Here is a tiny trained network, its code and every weight. The questions are about switching its units off for an input and a target symbol, where a switched-off unit gives its printed mean instead of its output.

import numpy as np


def w(rows, s, z=0):
    codes = np.array(rows[::2]) - 128.0
    scale = np.full(codes.shape[1], s)
    scale[-1] = z or s
    return codes * scale


def norm(h):
    return h / np.sqrt((h * h).mean(-1, keepdims=True) + 1e-5)


def f(y):
    return y / 2 * (1 + np.tanh(0.7978845608 * (y + 0.044715 * y**3)))


def softmax(a):
    e = np.exp(a - a.max(-1, keepdims=True))
    return e / e.sum(-1, keepdims=True)


def log_softmax(a):
    a = a - a.max(-1, keepdims=True)
    return a - np.log(np.exp(a).sum(-1, keepdims=True))


def net(x, mask):
    ids = ['αεθλξπστφ'.index(c) for c in x.split()]
    T = len(ids)
    res = E[ids] + P[:T]
    q, k, v = (norm(res) @ M[0].T for M in (Q, K, V))
    z = softmax(np.where(np.tri(T) > 0, q @ k.T / 4**0.5, -1e9)) @ v
    res = res + np.where(mask[0], z, O[0][:, -1]) @ O[0][:, :-1]
    y = f(norm(res) @ A[0][:, :-1].T + A[0][:, -1])
    res = res + np.where(mask[1:9], y, B[0][:, -1]) @ B[0][:, :-1]
    return log_softmax(norm(res)[-1] @ U[:, :-1].T + U[:, -1])


Q, K, V, O, A, B = {}, {}, {}, {}, {}, {}
E = w([
[57,160,103,126,156,116,119],'α',
[144,165,102,158,142,103,88],'ε',
[97,129,39,91,134,149,131],'θ',
[116,187,87,121,177,86,157],'λ',
[33,135,76,127,129,87,154],'ξ',
[184,113,31,140,181,161,211],'π',
[71,136,109,157,131,82,242],'σ',
[14,70,138,199,109,175,124],'τ',
[159,236,249,141,145,180,169],'φ',
],0.02)
P = w([
[151,22,254,57,189,188,164],'0',
[166,129,90,132,51,143,130],'1',
[95,126,106,144,97,180,161],'2',
[124,131,107,187,185,218,175],'3',
[91,88,94,147,127,122,139],'4',
[96,80,82,176,208,157,213],'5',
[6,142,131,166,241,163,183],'6',
],0.0074)
Q[0] = w([
[99,75,236,68,248,169,67],'h0',
[197,134,146,81,85,3,72],'h0',
[148,8,140,21,161,14,68],'h0',
[192,100,113,120,89,138,163],'h0',
],0.0045)
K[0] = w([
[117,190,44,167,187,94,91],'h0',
[117,138,25,132,2,94,121],'h0',
[136,243,3,223,69,118,96],'h0',
[89,158,122,158,97,49,119],'h0',
],0.0053)
V[0] = w([
[120,47,174,220,149,252,63],'h0',
[52,15,54,91,129,63,24],'h0',
[4,158,213,161,64,131,215],'h0',
[91,227,174,88,157,165,1],'h0',
],0.024)
O[0] = w([
[101,99,148,136,144,210,16,186],'h0',
[105,6,146,162,84,163,203,72],'h0',
[144,146,111,179,62,45,47,237],'h0',
[150,78,204,65,181,59,112,9],'h0',
],0.024,0.014)
A[0] = w([
[187,17,97,222,184,41,93,155],'n0',
[160,215,147,63,136,101,22,19],'n1',
[90,67,97,167,123,172,23,134],'n2',
[24,165,7,90,146,166,131,230],'n3',
[66,87,137,86,247,145,92,1],'n4',
[113,127,119,195,127,192,145,40],'n5',
[157,201,70,133,165,15,112,246],'n6',
[68,92,133,21,226,116,125,85],'n7',
],0.021,0.0049)
B[0] = w([
[239,162,133,195,170,146,160,195],'n0',
[228,78,175,50,1,202,217,205],'n1',
[18,155,175,150,199,138,123,238],'n2',
[198,151,144,197,191,158,124,253],'n3',
[167,90,27,126,104,66,62,149],'n4',
[134,65,128,162,99,150,178,185],'n5',
[3,132,192,172,164,139,129,248],'n6',
[138,123,3,129,136,55,105,153],'n7',
],0.027,0.019)
U = w([
[225,84,244,182,191,53,132,34],'α',
[138,78,113,79,160,97,128,253],'ε',
[100,3,147,117,120,188,229,122],'θ',
[86,163,160,109,176,52,241,153],'λ',
[142,78,137,207,15,64,188,144],'ξ',
[171,194,88,131,160,237,170,169],'π',
[108,253,63,195,33,91,115,13],'σ',
[92,67,169,195,114,167,28,124],'τ',
[191,173,196,94,64,122,100,165],'φ',
],0.0072,0.0038)

Each question gives the input, a string of symbols that net reads in full, and the target symbol t.
The units are the heads (4 rows each of Q, K, V and O) and the neurons (one row each of A and B). Each row of codes is followed by its name. A weight is (code - 128) times the scale printed after its matrix; where a second scale follows, it is the last column's (O, A, B and U).
mask holds one flag per unit, heads first, then neurons. A switched-off unit (its flag False) gives its mean, the last column of its rows in O or B, instead of its output. The means were averaged over made-up inputs and are rounded, as every weight is.
A unit's drop is (log p(t) with every unit on - log p(t) with that unit switched off) / (log p(t) with every unit on - log p(t) with every unit switched off).
The circuit of an input: a set's keep is (log p(t) with only the set's units on - log p(t) with every unit switched off) / (log p(t) with every unit on - log p(t) with every unit switched off). Starting from all 9 units, units are removed one at a time, each time the one whose removal leaves the highest keep (on an exact tie, the one counted first), for as long as the keep stays at least 0.8.
units of the circuit, in order: the units of the circuit, biggest drop first
k most important neurons: the k neurons with the biggest drops, biggest first
drop when u is switched off: that unit's drop, to one decimal
input λ τ θ ξ, target λ: units of the circuit, in order	(h0)
input ε φ λ π α, target ε: 2 most important neurons	(n7 n4)
input α τ θ λ, target α: units of the circuit, in order	(h0 n0)
input ξ ξ φ, target ξ: units of the circuit, in order	(h0 n1)
input ξ τ θ λ, target ξ: 2 most important neurons	(n3 n6)
input τ φ φ α, target φ: units of the circuit, in order	(h0 n1)
input λ τ α σ, target λ: units of the circuit, in order	(h0 n6)
input ε λ α τ, target ε: units of the circuit, in order	(h0 n7 n4)
input τ θ σ φ, target φ: units of the circuit, in order	(n1 h0)
input ξ λ ε π, target ξ: 2 most important neurons	(n2 n3)
input ξ π τ, target ξ: 3 most important neurons	(n6 n3 n5)
input α τ ξ λ τ, target α: 2 most important neurons	(n0 n6)
input λ ε φ θ τ φ, target φ: 3 most important neurons	(n1 n2 n5)
input ξ π π θ σ, target ξ: units of the circuit, in order	(h0)
input φ π ξ ξ, target φ: units of the circuit, in order	(h0 n1)
input σ θ ξ, target σ: drop when h0 is switched off	1.7
input λ σ ξ π, target λ: drop when n6 is switched off	0.2
input α α π, target α: drop when n0 is switched off	0.2
